Below are the code and all the weights of a small trained network. Each question names an input and a class and asks about switching units off, where a switched-off unit gives its printed mean instead of its output.

import numpy as np


def w(rows, s, z=0):
    codes = np.array(rows[::2]) - 128.0
    scale = np.full(codes.shape[1], s)
    scale[-1] = z or s
    return codes * scale


def f(y):
    return y / 2 * (1 + np.tanh(0.7978845608 * (y + 0.044715 * y**3)))


def log_softmax(a):
    a = a - a.max(-1, keepdims=True)
    return a - np.log(np.exp(a).sum(-1, keepdims=True))


def net(x, mask):
    res = np.array(x, float).reshape(1, 8) / 4 @ E
    y = f(res @ A[0][:, :-1].T + A[0][:, -1])
    res = res + np.where(mask, y, B[0][:, -1]) @ B[0][:, :-1]
    return log_softmax(res[-1] @ U[:, :-1].T + U[:, -1])


A, B = {}, {}
E = w([
[92,29,105,115,156,241,188,29,89],'x0',
[128,128,127,129,129,128,125,128,128],'x1',
[106,9,206,247,127,32,86,53,100],'x2',
[204,187,151,121,226,101,108,38,92],'x3',
[122,204,2,250,109,196,84,144,81],'x4',
[49,129,32,130,221,117,24,100,203],'x5',
[180,101,47,186,185,103,188,127,225],'x6',
[189,80,183,154,182,226,49,230,154],'x7',
],0.005)
A[0] = w([
[156,179,125,49,150,211,153,158,151,93],'n0',
[77,133,113,134,156,132,65,121,149,88],'n1',
[110,185,74,54,110,119,177,124,139,67],'n2',
[156,120,114,115,169,98,129,109,119,9],'n3',
[72,129,104,97,166,114,70,118,154,43],'n4',
[207,67,178,161,172,229,52,229,150,3],'n5',
[127,95,162,40,155,102,140,129,147,46],'n6',
[141,157,97,67,144,155,143,161,124,42],'n7',
[64,71,104,134,38,128,136,205,161,181],'n8',
[117,74,175,179,146,94,101,130,117,58],'n9',
[154,190,144,138,119,63,113,175,137,248],'n10',
[177,100,88,176,157,115,203,144,208,78],'n11',
[120,90,112,108,152,221,176,63,90,153],'n12',
[82,119,102,123,148,95,89,102,131,209],'n13',
[90,160,192,82,85,163,60,120,39,188],'n14',
[125,71,180,220,130,118,111,93,102,115],'n15',
[125,84,126,163,103,65,109,107,102,54],'n16',
[151,176,132,133,101,48,98,186,140,39],'n17',
[107,60,111,121,131,192,166,83,107,41],'n18',
[167,190,98,231,92,182,116,112,109,130],'n19',
[165,135,108,125,172,100,157,101,138,215],'n20',
[103,96,76,122,184,113,97,134,196,169],'n21',
[145,83,189,33,151,88,145,131,209,74],'n22',
[109,104,132,173,112,94,121,104,118,43],'n23',
[199,153,179,164,73,142,186,155,68,100],'n24',
[166,109,137,173,89,124,204,129,95,230],'n25',
[216,194,158,122,197,125,94,54,80,132],'n26',
[112,173,88,203,115,164,110,139,72,57],'n27',
[254,99,109,189,120,120,249,153,160,106],'n28',
[69,169,67,119,56,44,194,68,109,66],'n29',
],0.01,0.0055)
B[0] = w([
[150,86,76,209,68,154,135,135,198,218],'n0',
[135,169,105,82,121,103,156,100,142,159],'n1',
[157,127,135,197,101,166,151,132,159,184],'n2',
[127,206,154,144,105,65,171,114,100,120],'n3',
[150,212,127,84,119,92,148,83,114,149],'n4',
[154,147,253,162,190,216,229,84,105,231],'n5',
[134,128,82,143,153,66,181,124,84,164],'n6',
[140,159,108,198,69,115,136,122,142,156],'n7',
[94,137,178,77,71,67,150,237,145,236],'n8',
[147,144,83,191,96,131,145,127,161,164],'n9',
[145,48,126,145,202,146,43,113,200,248],'n10',
[72,150,153,182,67,130,47,117,4,175],'n11',
[151,106,163,140,206,77,45,121,197,230],'n12',
[155,113,99,80,141,197,130,135,165,198],'n13',
[79,120,87,130,82,210,35,103,29,254],'n14',
[142,98,84,182,84,160,128,150,176,204],'n15',
[143,141,109,200,88,147,138,133,147,158],'n16',
[133,179,179,164,160,29,65,61,138,172],'n17',
[140,167,168,155,171,26,67,109,151,169],'n18',
[122,66,74,119,168,58,166,143,83,219],'n19',
[100,99,141,120,98,183,106,170,107,201],'n20',
[126,141,94,51,114,174,99,99,137,207],'n21',
[126,83,46,122,185,67,176,141,65,210],'n22',
[155,178,124,182,93,115,152,139,130,139],'n23',
[133,217,87,45,133,90,141,84,175,211],'n24',
[148,113,89,72,154,187,141,129,178,231],'n25',
[82,155,214,78,54,75,192,245,153,220],'n26',
[133,88,74,120,146,48,168,123,86,187],'n27',
[98,154,94,84,94,161,73,98,90,203],'n28',
[153,133,251,167,193,212,211,101,85,232],'n29',
],0.02,0.0072)
U = w([
[184,152,204,156,173,150,220,87,76,138],'0',
[204,135,58,219,59,113,161,137,173,97],'1',
[150,63,46,115,185,23,198,135,35,90],'2',
[154,125,174,138,191,36,36,110,167,108],'3',
[84,152,184,71,77,65,161,254,135,95],'4',
[90,147,108,120,92,142,66,96,29,146],'5',
[177,209,66,19,125,131,156,72,156,108],'6',
[144,59,115,85,155,153,113,159,150,246],'7',
],0.0084,0.012)

Each question gives the input, the list of numbers given to net, and the class t.
The units are the neurons (one row each of A and B). Each row of codes is followed by its name. A weight is (code - 128) times the scale printed after its matrix; where a second scale follows, it is the last column's (A, B and U).
mask holds one flag per neuron, in row order. A switched-off neuron (its flag False) gives its mean, the last column of its row in B, instead of its output. The means were averaged over made-up inputs and are rounded, as every weight is.
A unit's drop is (log p(t) with every unit on - log p(t) with that unit switched off) / (log p(t) with every unit on - log p(t) with every unit switched off).
The circuit of an input: a set's keep is (log p(t) with only the set's units on - log p(t) with every unit switched off) / (log p(t) with every unit on - log p(t) with every unit switched off). Starting from the 12 units with the biggest drops (on a tie, the unit counted first), units are removed one at a time, each time the one whose removal leaves the highest keep (on an exact tie, the one counted first), for as long as the keep stays at least 0.8.
units of the circuit, in order: the units of the circuit, biggest drop first
unit that matters most: the unit with the biggest drop
top k neurons: the k neurons with the biggest drops, biggest first
drop when u is switched off: that unit's drop, to one decimal
input [7,6,3,3,6,1,3,-2], class 3: units of the circuit, in order	[n12]
input [-3,0,-5,-6,-1,2,3,-7], class 0: top 2 neurons	[n29; n26]
input [1,6,2,0,8,4,-7,8], class 0: top 2 neurons	[n5; n22]
input [-1,-8,7,-6,1,-8,-8,4], class 5: top 2 neurons	[n14; n0]
input [6,-2,6,-5,-6,-4,-3,0], class 1: units of the circuit, in order	[n15; n9]
input [8,-8,0,-6,7,7,4,-5], class 3: top 2 neurons	[n12; n18]
input [6,-4,-4,3,1,-7,4,3], class 6: top 3 neurons	[n24; n28; n10]
input [-2,6,2,5,5,-7,-8,2], class 5: top 3 neurons	[n14; n8; n13]
input [4,-6,5,3,-5,-4,-8,8], class 0: top 2 neurons	[n5; n28]
input [6,6,7,-5,3,-7,-6,-2], class 1: top 2 neurons	[n15; n16]
input [-3,-3,6,1,-5,-5,-3,-7], class 0: top 2 neurons	[n29; n0]
input [-4,0,6,0,5,1,-5,-5], class 1: top 3 neurons	[n5; n16; n15]
input [-5,-2,-3,-6,-4,5,7,-4], class 5: top 2 neurons	[n11; n26]
input [-4,4,-2,0,8,-3,7,3], class 2: top 3 neurons	[n19; n27; n14]
input [2,4,-3,-3,7,8,1,-3], class 6: unit that matters most	n21
input [6,2,6,1,-5,-7,2,-1], class 6: units of the circuit, in order	[n25; n24]
input [-7,-1,2,3,6,8,2,-7], class 6: drop when n28 is switched off	-0.2
input [1,-4,1,-7,8,-3,-2,-1], class 2: drop when n19 is switched off	0.5
input [-4,-3,-5,-1,-5,6,-7,8], class 0: drop when n29 is switched off	0.0
input [1,-7,-2,-8,0,2,5,1], class 4: units of the circuit, in order	[n8]
